Each row of numbers belongs to one of the objects below and depends on some of the facts about them. Some rows are named. Which object is each other row?

How the objects are related:
Ξ: refers to; κ: belongs to class
bestubek Ξ nevir; bestubek Ξ motro; bestubek Ξ geve; biflun Ξ skiter
biflun Ξ skisu; bregir Ξ flome; bregir Ξ brafol; briskomon Ξ pitre
dolepam Ξ klidrir; dritinel Ξ nevir; droskim Ξ gefar; droskim Ξ retristu
fevil Ξ kudom; fevil Ξ zoril; fevil Ξ subu; flome Ξ subu
gadu Ξ plubrim; gadu Ξ vedror; gakile Ξ sipeno; gefar Ξ fusta
gefar Ξ vaviplo; geve Ξ fevil; geve Ξ gubres; gostatik Ξ plaplar
gostatik Ξ geve; gostatik Ξ lorom; gotol Ξ pero; gotol Ξ motro
gotol Ξ nuske; gotol Ξ lorom; grakan Ξ kudom; grakan Ξ flome
grakan Ξ motro; grudra Ξ siplan; grugom Ξ nevir; guflis Ξ nevir
guflis Ξ nuske; guflis Ξ zumo; kegri Ξ bestubek; kestar Ξ dreflun
kestar Ξ flome; kledur Ξ vedril; kleskil Ξ gakile; kleskil Ξ plaplar
kleskil Ξ motro; kleskil Ξ gostatik; klidrir Ξ zoril; klotral Ξ kolur
klotral Ξ plubrim; kobik Ξ vaviplo; kofos Ξ lorom; lorom Ξ nevir
lorom Ξ dosun; motro Ξ zizel; mugreskol Ξ sipeno; mugreskol Ξ vedril
mugreskol Ξ zugal; mugreskol Ξ brafol; nagen Ξ zizel; nevir Ξ motro
nuske Ξ geve; paski Ξ retristu; paski Ξ stedrem; paski Ξ zetro
pinak Ξ brafol; pitre Ξ motro; plaplar Ξ grugom; plaplar Ξ lorom
plasu Ξ kobik; pliklak Ξ paski; pliklak Ξ plasu; plubrim Ξ grakan
retristu Ξ stabru; retristu Ξ vedril; retristu Ξ dosun; sipeno Ξ kudom
siplan Ξ nevir; siplan Ξ pitre; siplan Ξ lorom; skisu Ξ fevil
skisu Ξ sipeno; skisu Ξ vedril; skisu Ξ flome; skisu Ξ klidrir
skiter Ξ fevil; skiter Ξ bestubek; skufir Ξ grugom; skufir Ξ zoril
skuflo Ξ fevil; stabru Ξ gakile; stabru Ξ zumo; stabru Ξ gostatik
stedrem Ξ kofos; steklirar Ξ kudom; stifol Ξ gakile; stifol Ξ lebuk
stifol Ξ guflis; stifol Ξ skisu; stistam Ξ vaviplo; stoflas Ξ klidrir
subu Ξ gubres; tripigan Ξ siplan; tripigan Ξ fevil; tripigan Ξ lebuk
tripigan Ξ pitre; tripigan Ξ zizel; vaviplo Ξ steklirar; vedril Ξ steklirar
vedror Ξ lebuk; vedror Ξ kobik; vedror Ξ skisu; vovu Ξ zetro
zedruk Ξ pero; zetro Ξ skufir; zetro Ξ brafol; zizel Ξ gubres
zoril Ξ subu; zugal Ξ zetro; zumo Ξ motro; bestubek κ 65
biflun κ 91; brafol κ 91; bregir κ 229; briskomon κ 229
dolepam κ 65; dosun κ 91; dreflun κ 133; dritinel κ 229
droskim κ 229; fevil κ 229; flome κ 133; fusta κ 65
gadu κ 229; gakile κ 91; gefar κ 770; geve κ 770
gostatik κ 770; gotol κ 229; grakan κ 91; grudra κ 229
grugom κ 65; gubres κ 91; guflis κ 65; kegri κ 91
kestar κ 229; kledur κ 229; kleskil κ 229; klidrir κ 65
klotral κ 229; kobik κ 91; kofos κ 133; kolur κ 229
kudom κ 65; lebuk κ 91; ligrin κ 770; lorom κ 229
motrite κ 91; motro κ 91; mugreskol κ 770; nagen κ 133
nevir κ 91; nuske κ 91; paski κ 65; pekim κ 229
pero κ 229; pinak κ 91; pitre κ 65; plaplar κ 91
plasu κ 65; pliklak κ 229; plubrim κ 133; retristu κ 229
seplor κ 65; sipeno κ 133; siplan κ 229; skisu κ 91
skiter κ 133; skufir κ 770; skuflo κ 133; stabru κ 229
stedrem κ 770; steklirar κ 91; stifol κ 229; stistam κ 229
stoflas κ 91; stuze κ 133; subu κ 133; tripigan κ 65
vaviplo κ 229; vedril κ 133; vedror κ 229; vovu κ 229
zedruk κ 229; zetro κ 229; zizel κ 229; zoril κ 770
zugal κ 229; zumo κ 91

Known rows:
stifol: [-13 -14  -1 -16   2 -14  -8  -7   8  17 -12   2  -9 -14  -1  14   0  -7
   2  -7   4 -22   1  13  -4   7 -28  -1  27  -2  -2]
skisu: [ -7  -4 -19 -18 -11 -21  -8  -4   8  25 -11   6  -5 -16  -3 -12  20 -24
 -13   0  -1 -24  -3   5  -4  12 -21   4  26  -4 -12]
biflun: [ -9  -5 -21 -11 -12 -17 -10  -6   7  25 -10   4  -2 -14  -8  -5  25 -24
  -9   0  -4 -28   0   8  -7  11 -16   0  32  -4 -11]
vaviplo: [-14   3 -10 -16   2 -21 -19  -8  13  15  -9  -7 -21 -19   9   1  -7  -7
  -1  -2   9 -30  -1   4 -15   6 -42  15  18   0  -8]
stistam: [-19   8 -20   1   6 -20 -27  -9  15  15  -5 -16 -21 -17   9   7  -1 -12
   6   7   5 -37   2   6 -22   5 -41   4  19   0  -4]
subu: [-10  -4 -24 -24  -6  -2 -11  -8  16  21  13   7 -18 -18  -6 -10   7 -12
 -10 -10   5  -5  -2  12  10   8  -7 -11  28   0 -10]
dritinel: [-14 -19   0 -16   2 -16  -7  -8  11  14  -8   2  -6 -14  -6  14   1  -5
   3  -7   4 -26   4  18  -5   2 -26   9  32  -4  -1]
pitre: [-14 -15 -17 -15  -5 -11  -6  -7   6  19 -12   6  -9 -26  -7 -27  18  -8
   0  -6   3 -16   8  13  20   2 -34   4  39  -2 -18]
siplan: [-11 -19   2 -21   2 -20  -7  -7  10  15  -8   6  -9 -15  -2   9  -4  -2
  -2 -11   6 -23   3  14   0   1 -30  16  29  -4  -5]
grudra: [-16 -19   1 -14   2 -17  -9  -9  10  13  -6   1  -5 -12  -7  15   0  -4
   4  -7   3 -30   6  19  -3  -1 -25  10  34  -5   0]
zizel: [-11 -18  -1 -20   0 -14 -10  -7   8  17 -10   6  -8 -15  -3  10  -3   0
  -1 -13   7 -25   1  13  -2   2 -26  17  30  -4  -8]
gotol: [-11 -25  -1  -8  -5 -17  -7  -3  13  15 -10   4 -14 -10  -1  12   4  -1
   5   2   2 -20   0  18  -2   1 -28  10  23  -2  -6]
pero: [ -3 -38   3  -2 -20 -27  -6   9  21  15 -14  16 -29 -11   7   0   6  10
   3  17   2  -7  -6  20   5 -10 -29  39   8   2 -14]
zedruk: [ -7 -45  -4  21 -27 -26 -11  11  23  16 -19  11 -36  -4   4  12  19  10
  18  38  -8 -14  -6  27  -1 -12 -22  24   6   4 -10]
zetro: [-10  -8   3 -23   2 -20  10  -9  18  21 -35   3  -8 -15   0   7 -10 -12
  -2  -6   9 -20  -7  14  -1  13 -31 -11  16   1  -8]
paski: [-14  -8 -16 -16   2 -27  12  -7  14  19 -20   1 -11 -29   0 -32  12 -25
  -3   4   7  -7   1   6  22   8 -42 -11  25   1  -8]
kledur: [-15  -5  -7 -12   1  -9  -8  -9  14  21 -24  -3 -11 -13  -1  14  -5 -10
   4  -2   5 -30  -4  14 -10  11 -27 -12  23   1  -8]
grugom: [-12 -13 -14 -20  -5 -12   2  -6   9  22 -18   7 -12 -27  -5 -31  13 -13
  -2  -7   5 -10   3  10  19   6 -33  -5  34   0 -17]

Name these rows:
No name comes twice in this set of rows, the named rows included.
[ -6 -23 -46 -59  -7 -23 -30 -11 -19  27  -3  11 -10 -16  -1  20  -6  26
  -4  20  19 -44 -19  -8  45  45 -37  31  10   0   5]	kolur
[-13  -8   5 -19  -1 -18  14 -12  23  24 -44  -2  -6 -12  -3  12  -7 -17
   3   2   7 -25 -11  18  -4  18 -26 -34  16   3  -6]	vovu
[-13  -9 -23 -10  -3 -12  -4  -6   8  22 -16   5 -13 -27  -3 -30  16 -13
   0  -4   4 -14   2   7  18   7 -33  -5  31   0 -19]	seplor
[ -9   4 -12 -12 -24 -12   8 -11  25  37 -51   2   2 -10 -11 -11  11 -27
  -8   5   0 -44 -19  20  -7  24 -13 -29  20   3 -26]	pinak
[-16  -8 -21 -21  -9   0 -18 -11  16  19  22   1 -13 -13 -13  -7  12  -4
  -3  -7   2 -20   4  21   7   2  -3  -5  39  -3  -8]	nagen
[-10 -15  -5 -19   3 -11  -8  -6   8  20 -14   5 -10 -15  -1  12  -4  -5
  -3 -12   7 -19   0  10  -3   7 -27   8  26  -3  -7]	fevil
[-11  19 -15 -22 -19  -8 -34  -4  12  23 -12  -4 -33 -41  12 -62   3  -6
  -7 -13  12 -27   5   0  -9   6 -55  35  22   5 -45]	fusta
[-10  -9 -20 -17  -5 -10  -4  -5   5  24 -18  10 -15 -30  -1 -33   9 -11
  -6  -8   7 -11   0   3  21  10 -36   2  29   0 -23]	kudom
[ -4  -7  -9 -30 -13 -38   1  -3  14  20 -11   8  -6 -21  -1 -24  17 -22
 -20  -2   4 -19   0   4   1   4 -30  29  21  -5 -12]	dosun
[  -7    5 -102   39   29   22  -19  -11   23   23   16   19  -12  -17
    0  -10  -25  -15  -20  -11    5   -2  -26   -1   30  -22   -2    3
   16   -4  -26]	dreflun
[ -9 -10 -12 -14   1  10  -9   0  -5  28 -18  10 -18 -27   2 -16  23 -23
  -1 -12  -2   6   3  -1   5  20 -25 -35  33   1 -17]	klidrir
[ -9   2 -22 -17 -13 -26 -10  -6  11  24 -12   1  -7 -18  -1 -18  19 -24
 -14   4   0 -29  -3   4  -9  10 -28  12  22  -3 -14]	steklirar

The same objects again, as new rows of numbers:
Some rows with their names:
plubrim: [  6  74   4  16  -3 -16 -51 -13 -15  10   4   5   2   2   1  10  -4   9
 -27  -1  -6  12  -9  10   0  -9 -11  -6  21  -9 -18  16]
nagen: [  3  -7   3  -5  -3  -5 -28  -5 -37  -8   4  -5  -1  11  -1  -2  -7  -2
 -12   0  -4   8 -10  -5   5  -4  -4   4  -8  -1  11 -60]
stuze: [  2   3   7  12   7  -4  -1 -10 -16  -2   7  -1   7  -1   0  -1  -4  20
 -20   4   2   5  -9   3  -1 -10  -9  -1   3  -8   7 -35]
vedror: [ -1  -1  11 -11  -5  -7  -6  -7   7  18 -13  -2 -13   1  -1  16   7  -4
 -21   1 -14   6   6   1   6   0  -1   1  -3  -8  16  72]
vovu: [ -5  10   2   0 -12   0  52   4  14   4   2   3 -11 -10   3   0  -8  22
  11  -4  -6 -17   0  -3  12  -7  -1   2 -11  -1  25  -3]
gadu: [ -8   1  19  -1 -14 -10 -15 -10  -2  22  -5  -2 -16  -7   0  17   1  -2
 -22  -3 -13  18   1   5   7   6  -8  -4  -1 -11  19  69]
briskomon: [ -1 -35  -2 -26 -10  -6  -9  -5 -27  -2   8  -1 -12   4   6  17 -17 -10
   7  -5  -6   2   5  -2   8   4   6  -1  -3  -6  37  10]
kestar: [ -3  -3  23   2 -24  11 -11 -15  -1   7  13  10 -13 -15   0   6  -3   0
   9   4  -4  12   5  -1   9  -3 -15  11  -3   2  25  -6]
pliklak: [ -8 -23  -8   2   0  -3  41   3   8  15  -2  -7 -16  -7   4   4   0  24
 -17  -5  -7 -20  -3  -2  12   2   3  -7 -33 -14  22  57]
dolepam: [-27   6  21 -16  -4   3  10  -3  20 -10 -15  -9  11   5  -7 -11   7  24
   0  18 -10  12 -11   1   5   3 -10  11   2  12  -3  26]
fusta: [-12 -45 -28  -3  17   5 -19 -10   9   0  25  -8   7  -3  -5 -14   6  -3
 -27  17   6 -12  -8   2  -6 -10   2  -4 -33  -5 -28  49]
skufir: [ -2  29   5 -14   9  -8  25   9  17 -11  -4  -6   0  -4  -5 -12  -1  19
  28  -6  -6  -3  -5  -8  -9  -1  -3 -14   6  -6  26 -37]
geve: [  2  -1  12 -23   6  -6 -16   2   0 -18  -2  -3   4   5  -4  -5  -1 -13
  22   1   6  14   4  -8 -18   3   3  -9  21 -12  -5 -48]
zoril: [  1  44  10 -31  16   3  10  -1  21 -16  -2  -2  13   4  -3  -1  12   5
  29   6  -5  13   0 -10 -11 -11   3  -5  22  -9   2 -29]
brafol: [ 10  64 -27  36   1  16  21   4  22  -6  23  16  21  -1   1   3  -1  11
  24  -1   4 -17  -4   0   5 -14   3   6  -8  18 -13 -12]
motrite: [  0  -4  -4  30  -1  10  -4  -2  -2  -2  17  -1  13  -6   2  -2   5   4
   0  -4   3  24  -9  -3  -4   4   1  -2 -15  12   2   9]
lebuk: [  9  39 -11   7  11  -2 -23   9  -7   0  -1   5  13  15   2  16  15 -23
  -3  -5  -1  13  -3   4  -3   0  14  -4  10  14 -19  22]
skisu: [  5  23  20  13  -1   8   1  -2  12  11 -22   3   7   8  -6  -3  21 -14
   4   2  -6  16  -6  -2   7  11  -4  13 -20  20  -2   6]

Name these rows:
No name comes twice in this set of rows, the named rows included.
[-20  -2 -15 -16   5 -13  24   7   9 -19  -6  -3   9   7   4  -8 -15  10
   4   4   0 -10   0   3   4   3   6  -3  27  11 -20  -3]	grugom
[  0 -20  26 -17 -15  -2  15  -5  -4  17 -34  -4 -21   2  -5  -2  -2 -10
   0  -1  -7   5  10  -6   1  12  -4  10   2  -2   9  12]	stifol
[-16  -1 -27  -3   2 -10  -4  -2  18   7   6 -10   2   4  -7  -2   6   5
 -27   6  -8 -12 -15   1   2  -1   4  -6 -34   0 -13  79]	plasu
[ -5  -8 -21 -29   0 -18 -32   6 -12 -16  15  -2   6  13   4   5 -17 -20
  -8   4  -6  -4  -8  -3   2   0  10  -1   6  12  -8  12]	pitre
[  9  -1   4 -11   9 -14   1  13  -4  -7 -13  -6  -4   0  -7 -18  -4   0
  11  -8   9   2   9  -8 -19  10   4 -18  20 -14 -14 -21]	gostatik
[ -8 -20   0  -1   4   8   2  -6  -1  -2  12   2  -4 -16   5   9  -2   8
  -2   4  -1   2   9   4   0  -5  -2  -1  -1 -10  16   8]	pekim
[ 13 -30 -10  -6  17   9  -8  -8   9  10  20 -11  -6 -12 -12 -13  19   0
 -14   3   7   2  -7 -14 -15  -5   0 -16 -34 -27   3   3]	gefar
[ 12  24  -7  -1  14  12 -22   6  -7 -20  13   7  23   9   4  12   4 -13
  17   3   7  13   2   2  -4  -1  10   3  15  22 -10 -29]	gubres
[  9   7 -18  15  17   6 -16  -1   3  13  11  -1   9   4  -2   6  24  -4
 -21  -2  -1   8 -13  -2   1  -3   8  -9 -38   5   4  54]	kobik
[  8 -23 -12  -8  15  15   1  -9   9  16   7   3  -3  -6   1   9  13  -8
 -31  11   7  -5   7   0  -4 -14   5   0 -31 -15  -8  47]	vaviplo
[  5 -22   8  11  -4   6   0   4 -15  -7  -4  -5   9   3   2   0   6  -4
  19  -4   2  16  -4  -4  -1  17   4  11  -4  17  11 -22]	kegri
[  5 -14  11  -3  -9   6  22  -3  16  16  -7   1 -15  -5  -3  -4   8  -6
 -10   3   0 -17   7  -5   4  -6  -6   8 -25  -7   3   3]	kledur

Now the same objects, written a new way:
Some objects and their rows:
grakan: [ 17 -10 -25  12 -14  23 -19  12  -8 -38 -17  21   9 -33  10]
vaviplo: [ 30 -31   0 -45  10   4   4   9 -12 -23  26 -19 -64  12 -12]
gakile: [ -7  -5 -24 -12  11  22   2  11  -9 -42 -22  24  34   2 -24]
geve: [ 34  38  23   7  -3  12  19 -16 -66 -27 -40 -10  -3 -12 -26]
zumo: [  6   2 -32   3   8  27  10  15 -29 -35 -18  13  28 -14 -23]
plasu: [ 36  -6 -24 -23 -17   3  29 -52  34   4   5  -2 -37  -1   7]
klidrir: [ 49  10   8 -34  -6 -38  17 -60   3 -20 -19  26  -7 -37  -9]
gostatik: [ 10  18  25  34  -5  24  24 -20 -40 -21 -31 -18   9   4 -25]
stoflas: [ 37 -31 -31   5 -22 -16  -7 -54 -15 -26 -43  18  11 -25 -33]
kofos: [-15   5 -13  12 -35 -24  28 -14 -36  -8  24 -12  11  12   2]
zetro: [ 12 -23  21 -33 -25  -4 -10  -8  -3  32   1 -23  14   5  -3]
klotral: [ 64 -35  14  36 -10  35 -22 -16   4 -17  40   1  -8 -12  10]
motrite: [ 22 -18 -39  -7 -34   4   4   9 -15 -33 -15  -5   3 -26 -17]
stabru: [  5 -26  22  10  22  22  16   5 -25   6  15  -2   2  11 -21]
zugal: [ -2 -24  26 -24 -15  -7 -11   9 -10  34  -1 -25   1   4  -4]
nuske: [ 25   0 -29   6  -1   5  11  27 -48 -34 -19   8  30 -26 -30]
brafol: [-26  -2 -17 -61 -31   6 -22  40  10 -17 -28  -4  34 -26   5]
skuflo: [ -8   3   4  18   1 -36   1 -39 -55  -6   0  27 -28 -28  13]

Which object is each row?
No name comes twice in this set of rows, the named rows included.
[ 56 -38  18  27  -8  18  18  26 -39  11  24  -7 -11 -24 -26]	zedruk
[ 35  18  -3   8  13  10  36 -20 -27  15 -19  21  -5 -47  -1]	bestubek
[ 44   5   1 -29  23  17  -7  20 -68  17  29  -7 -10 -21  -7]	zizel
[ 33 -49  -9 -11  14   3   4  -2  -8  -5  19 -14 -68   8 -14]	stistam
[ 70 -17  32 -11 -22  11 -17  14  -2 -33  59 -14   7 -19   7]	kolur
[ 13  17  25   2 -47  -8   2 -42 -26  -4 -48 -28   6  -4 -16]	skufir
[ 44   5  -3  -5 -18  -1  29  -9  16   2 -12   5 -17 -38  10]	seplor
[ 28  14 -25  30  13  24  17 -62 -21  37 -30  16 -34 -30  26]	tripigan
[ 13  12  15  13 -21  -7 -11 -17 -15 -54  53  19  -6 -19  28]	plubrim
[  7 -40  11 -17  10  19  15  12  -5   5  12 -15 -10  24 -23]	retristu
[  2  -1  -2   7 -29 -32  13   4 -36 -25  26   1 -15 -20  14]	stuze

